W =
[[-.57,.17,-.55,.01,-.24],
[-.26,.23,-.55,-.03,-.19],
[-.20,.27,-.22,.04,-.11],
[-.78,-.48,-.08,.03,-.02],
[.08,.42,.04,.52,-.38],
[-.38,.14,-.35,.41,-.45],
[-.30,.25,-.54,.08,-.28],
[-.30,.05,-.70,-.32,.02],
[-.42,-.46,-.06,-.34,.33],
[-.26,.22,-.56,-.04,-.18],
[-.28,.15,-.60,-.14,-.11],
[-.44,-.47,-.08,-.34,.33],
[-.49,.19,-.50,.10,-.30]]
Indices start at 1.
row 1 col 1 = -.57
row 10 col 2 = .22
row 2 col 1 = -.26
row 2 col 3 = -.55
row 8 col 3 = -.70
row 3 col 5 = -.11
row 4 col 5 = -.02
row 5 col 5 = -.38
row 2 col 2 = .23
row 10 col 5 = -.18
row 3 col 3 = -.22
row 12 col 1 = -.44
row 9 col 4 = -.34
row 13 col 3 = -.50
row 13 col 1 = -.49
row 7 col 4 = .08
row 6 col 5 = -.45
row 6 col 1 = -.38
row 11 col 3 = -.60
row 3 col 1 = -.20
row 7 col 3 = -.54
row 8 col 2 = .05
row 2 col 5 = -.19
row 6 col 3 = -.35
row 9 col 1 = -.42
row 2 col 4 = -.03
row 8 col 4 = -.32
row 6 col 2 = .14
row 3 col 2 = .27

m =
[[-.50,-.63,.48,.80,-.62,.60,-.46,-.70,.72,.26],
[.15,-.67,-.05,.41,-.04,-.01,-.09,.42,.50,.51],
[.22,.49,-.14,.40,.06,-.35,.36,.15,.43,.57],
[-.32,.04,-.44,-.24,-.45,-.24,.01,-.17,.00,.20],
[.51,-.24,.69,-.10,-.01,-.56,.47,.29,.01,-.46],
[-.31,-.11,-.06,.15,-.03,.32,-.27,-.28,.04,.08]]
Rows and columns are counted from 1.
row 1 col 1 -> -.50
row 6 col 5 -> -.03
row 3 col 3 -> -.14
row 6 col 9 -> .04
row 4 col 1 -> -.32
row 3 col 4 -> .40
row 3 col 6 -> -.35
row 4 col 3 -> -.44
row 3 col 9 -> .43
row 5 col 8 -> .29
row 3 col 8 -> .15
row 4 col 8 -> -.17
row 1 col 4 -> .80
row 1 col 2 -> -.63
row 5 col 3 -> .69
row 6 col 1 -> -.31
row 5 col 5 -> -.01
row 5 col 4 -> -.10
row 5 col 7 -> .47
row 2 col 8 -> .42
row 5 col 6 -> -.56
row 4 col 10 -> .20
row 6 col 10 -> .08
row 2 col 6 -> -.01
row 6 col 7 -> -.27
row 6 col 4 -> .15
row 6 col 6 -> .32
row 1 col 6 -> .60

B =
4096,6513,3214,4654,7021,3620
3415,3436,4816,4750,7335,3100
1906,9964,3403,4463,5222,4665
Rows and columns are counted from 1.
(1, 1) => 4096
(3, 2) => 9964
(3, 1) => 1906
(1, 6) => 3620
(1, 3) => 3214
(3, 6) => 4665
(2, 1) => 3415

M = ((5100, 5994, 3731, 5857, 5287, 5879, 4619, 6243, 6402, 8814, 7373, 5753), (4982, 5317, 6751, 6306, 2708, 5271, 6290, 4194, 6514, 5396, 5998, 7539), (4053, 6221, 6854, 6366, 4239, 5819, 6163, 2780, 5971, 5194, 5798, 6263), (7045, 6885, 5757, 7811, 6712, 6651, 5644, 6532, 7218, 8142, 6293, 4565), (5242, 4483, 6867, 5972, 2871, 5216, 6241, 4943, 6347, 5121, 6041, 8073), (7126, 7039, 5743, 7830, 6754, 6468, 5775, 6525, 7280, 8056, 6186, 4484), (6737, 6961, 5360, 7341, 6461, 6578, 5422, 6359, 7021, 8662, 6410, 4697), (3191, 6661, 5656, 5918, 4808, 5795, 6079, 2863, 5605, 5766, 5728, 5769), (5869, 2141, 6546, 5288, 3849, 4312, 6550, 6571, 5870, 5001, 6072, 9046), (5195, 5503, 4339, 5884, 5693, 6469, 4149, 6120, 6114, 7628, 7113, 5810), (4760, 6017, 7058, 6563, 3068, 5511, 6356, 3488, 6465, 5247, 5887, 6946), (5067, 5974, 3724, 5883, 5266, 5872, 4615, 6184, 6404, 8727, 7381, 5798), (5372, 4341, 6916, 6006, 2930, 5173, 6240, 4932, 6327, 5110, 6009, 8160), (5566, 6734, 4110, 6222, 5560, 6065, 5108, 6171, 6579, 9388, 6843, 5294), (4683, 7697, 4161, 3657, 6512, 6067, 5428, 4992, 3483, 4504, 3814, 5064), (5226, 6347, 7096, 7297, 4893, 5695, 6373, 3683, 6811, 5578, 6034, 5768))
Indices start at 1.
(1, 1) = 5100
(7, 8) = 6359
(1, 4) = 5857
(11, 11) = 5887
(4, 4) = 7811
(7, 11) = 6410
(13, 11) = 6009
(10, 10) = 7628
(3, 4) = 6366
(12, 12) = 5798
(3, 10) = 5194
(4, 8) = 6532
(13, 10) = 5110
(11, 10) = 5247
(14, 4) = 6222
(1, 12) = 5753
(11, 12) = 6946
(3, 3) = 6854
(8, 8) = 2863
(12, 4) = 5883
(16, 3) = 7096
(6, 1) = 7126
(11, 9) = 6465
(11, 7) = 6356
(16, 9) = 6811
(3, 12) = 6263
(5, 4) = 5972
(1, 3) = 3731
(8, 10) = 5766
(9, 6) = 4312
(10, 1) = 5195
(11, 2) = 6017
(2, 5) = 2708

A =
-.44   .01  -.19  -.16   .33   .26
-.41   .05  -.22  -.24   .35   .48
-.09   .35  -.32  -.35  -.18  -.17
 .22  -.25   .36   .36   .12   .27
-.57   .04  -.30  -.22   .36   .27
 .08   .13  -.04  -.03   .52   .64
-.48  -.09  -.11  -.06   .34   .25
-.43   .00  -.19  -.22   .40   .55
-.36   .15  -.26  -.27   .27   .25
-.21   .35  -.34  -.38  -.05   .00
 .15   .15  -.01   .01   .47   .55
-.46  -.01  -.17  -.14   .31   .25
Indices start at 1.
row 1 col 1 = -.44
row 1 col 4 = -.16
row 4 col 4 = .36
row 1 col 6 = .26
row 8 col 5 = .40
row 7 col 5 = .34
row 2 col 3 = -.22
row 10 col 6 = .00
row 3 col 6 = -.17
row 9 col 5 = .27
row 12 col 6 = .25
row 11 col 4 = .01
row 3 col 2 = .35
row 4 col 1 = .22
row 4 col 3 = .36
row 8 col 3 = -.19
row 2 col 4 = -.24
row 8 col 4 = -.22
row 5 col 5 = .36
row 6 col 6 = .64
row 11 col 6 = .55
row 9 col 3 = -.26
row 3 col 4 = -.35
row 2 col 6 = .48
row 4 col 2 = -.25
row 6 col 2 = .13
row 12 col 2 = -.01
row 10 col 4 = -.38
row 5 col 2 = .04
row 5 col 4 = -.22
row 10 col 1 = -.21
row 2 col 2 = .05
row 11 col 3 = -.01
